Small tables with named rows and columns. After each table, cells are looked up by row and column.

Table zateb
fields: gidovov, sedalu, lizu, feve, kozonuv
zug: [89, 151, 169, 217, 135]
dav: [51, 174, 121, 152, 182]
vas: [150, 125, 177, 186, 73]
pev: [169, 31, 73, 174, 170]
genugof: [106, 163, 163, 217, 145]
fomig: [179, 68, 90, 17, 47]
vob: [28, 175, 105, 64, 151]
fifez: [143, 20, 33, 57, 150]
zuf: [74, 202, 180, 179, 120]
disize: [139, 54, 63, 147, 184]

vas, lizu -> 177
vas, feve -> 186
zuf, sedalu -> 202
genugof, feve -> 217
dav, gidovov -> 51
pev, lizu -> 73
pev, feve -> 174
fifez, sedalu -> 20
zuf, gidovov -> 74
disize, sedalu -> 54
fifez, kozonuv -> 150
fomig, gidovov -> 179

Table kif
|  | gib | tef | reko | mafunet |
|---|---|---|---|---|
| sazev | -60 | -85 | -43 | -58 |
| gemumet | -31 | -5 | -13 | -13 |
| nutepe | -88 | 37 | 17 | 2 |
| banaz | 83 | 37 | -16 | 5 |
| bope | -49 | 37 | 14 | -14 |

reko of banaz: -16
mafunet of bope: -14
reko of gemumet: -13
tef of gemumet: -5
gib of bope: -49
mafunet of gemumet: -13
reko of bope: 14
gib of nutepe: -88
tef of bope: 37
mafunet of sazev: -58
mafunet of banaz: 5
reko of sazev: -43
Which row has the largest mafunet? banaz

Table pok
	ravalok	suz	rusiz	puru	zuf	leg
kubepi	170	68	76	184	133	73
morav	142	80	195	87	129	86
rabo	81	163	165	81	53	182
vima	68	154	166	157	66	174
sez	183	167	119	114	176	59
resisar	77	179	169	80	75	163
fud	89	169	183	58	83	173
luz	172	178	65	92	59	177
tonaket	106	182	183	125	174	116
lages	100	172	180	112	178	66
narepe	80	164	163	80	71	186
tad	75	157	155	69	77	173
nonet	74	177	152	167	59	81

resisar, suz: 179
vima, rusiz: 166
rabo, puru: 81
narepe, zuf: 71
rabo, ravalok: 81
narepe, leg: 186
sez, suz: 167
vima, leg: 174
tad, puru: 69

tevo =
	dap	ger	rikav	zafiza	nas	sesa
zema	0.532	0.555	0.601	0.612	0.506	0.592
pipa	0.754	0.429	0.499	0.690	0.605	0.639
tulezi	0.464	0.504	0.677	0.269	0.382	0.465
nufopul	0.709	0.682	0.496	0.481	0.437	0.494
vur	0.514	0.649	0.416	0.637	0.548	0.651
fesupop	0.699	0.569	0.486	0.739	0.626	0.630
pakuvu	0.462	0.499	0.680	0.246	0.362	0.423
zosa	0.705	0.520	0.519	0.704	0.634	0.562
tuso	0.481	0.509	0.649	0.301	0.405	0.424
lepa	0.715	0.488	0.523	0.690	0.595	0.589
pelin	0.426	0.457	0.694	0.234	0.341	0.465
mazod	0.381	0.450	0.675	0.250	0.328	0.452
giku	0.651	0.638	0.540	0.481	0.467	0.455

sesa of mazod is 0.452
dap of vur is 0.514
rikav of tuso is 0.649
dap of zosa is 0.705
sesa of zema is 0.592
dap of mazod is 0.381
nas of tulezi is 0.382
nas of tuso is 0.405
ger of mazod is 0.450
ger of tuso is 0.509
zafiza of tuso is 0.301
dap of zema is 0.532
zafiza of lepa is 0.690
nas of zosa is 0.634
rikav of giku is 0.540
ger of zema is 0.555
zafiza of vur is 0.637
dap of giku is 0.651

Table bezuk
        sazi  rom  refiti  zatafu
zovuba    44  249      49     107
tobo      74   29      34      73
zom      190  140     147     148
lav      176   49     115     105
dozef    149   96      46     130
fem      188  121     150     130
zakura   194  135     146     132
fik      192  131     137     129

tobo, sazi => 74
fem, rom => 121
fem, sazi => 188
dozef, sazi => 149
lav, zatafu => 105
zakura, zatafu => 132
tobo, rom => 29
zovuba, rom => 249
zovuba, zatafu => 107
zom, rom => 140
fik, sazi => 192
zovuba, refiti => 49
fem, zatafu => 130
zakura, refiti => 146
dozef, zatafu => 130
lav, rom => 49
zom, refiti => 147
fik, refiti => 137
fem, refiti => 150
tobo, zatafu => 73

liri:
,kelumef,kenup,vabidet,fuzudat,mam,mus
tonaf,9.2,20.1,34.9,4.8,79.6,52.4
rineged,24.3,27.7,17.8,8.4,72.4,56.5
muz,13.0,21.8,35.8,11.6,65.6,45.0
dovevu,32.0,30.7,27.4,31.2,25.7,28.4
femuzev,10.3,20.5,37.2,9.0,70.9,47.0
zak,30.5,30.8,10.1,9.1,71.1,59.2

rineged, mam => 72.4
rineged, fuzudat => 8.4
dovevu, fuzudat => 31.2
rineged, kelumef => 24.3
zak, kenup => 30.8
muz, mus => 45.0
rineged, vabidet => 17.8
dovevu, mus => 28.4
tonaf, fuzudat => 4.8

votid
|  | mez | tazum |
|---|---|---|
| bok | -2.1 | 3.6 |
| depa | 5.8 | 1.9 |
| sezap | -1.6 | 1.1 |
| nug | -5.8 | -1.1 |
| furine | 4.5 | 5.7 |
| temadi | 2.5 | -0.9 |
| suv | -0.7 | -0.7 |
| fedobon | 4.2 | -2.7 |

What is the mez of suv in votid? -0.7
What is the mez of furine in votid? 4.5
What is the mez of bok in votid? -2.1
What is the tazum of depa in votid? 1.9
What is the tazum of temadi in votid? -0.9
What is the mez of sezap in votid? -1.6
What is the mez of nug in votid? -5.8
What is the tazum of suv in votid? -0.7
What is the mez of temadi in votid? 2.5
What is the mez of depa in votid? 5.8
What is the mez of fedobon in votid? 4.2
What is the tazum of nug in votid? -1.1
What is the tazum of furine in votid? 5.7
What is the tazum of fedobon in votid? -2.7
What is the tazum of bok in votid? 3.6
What is the tazum of sezap in votid? 1.1

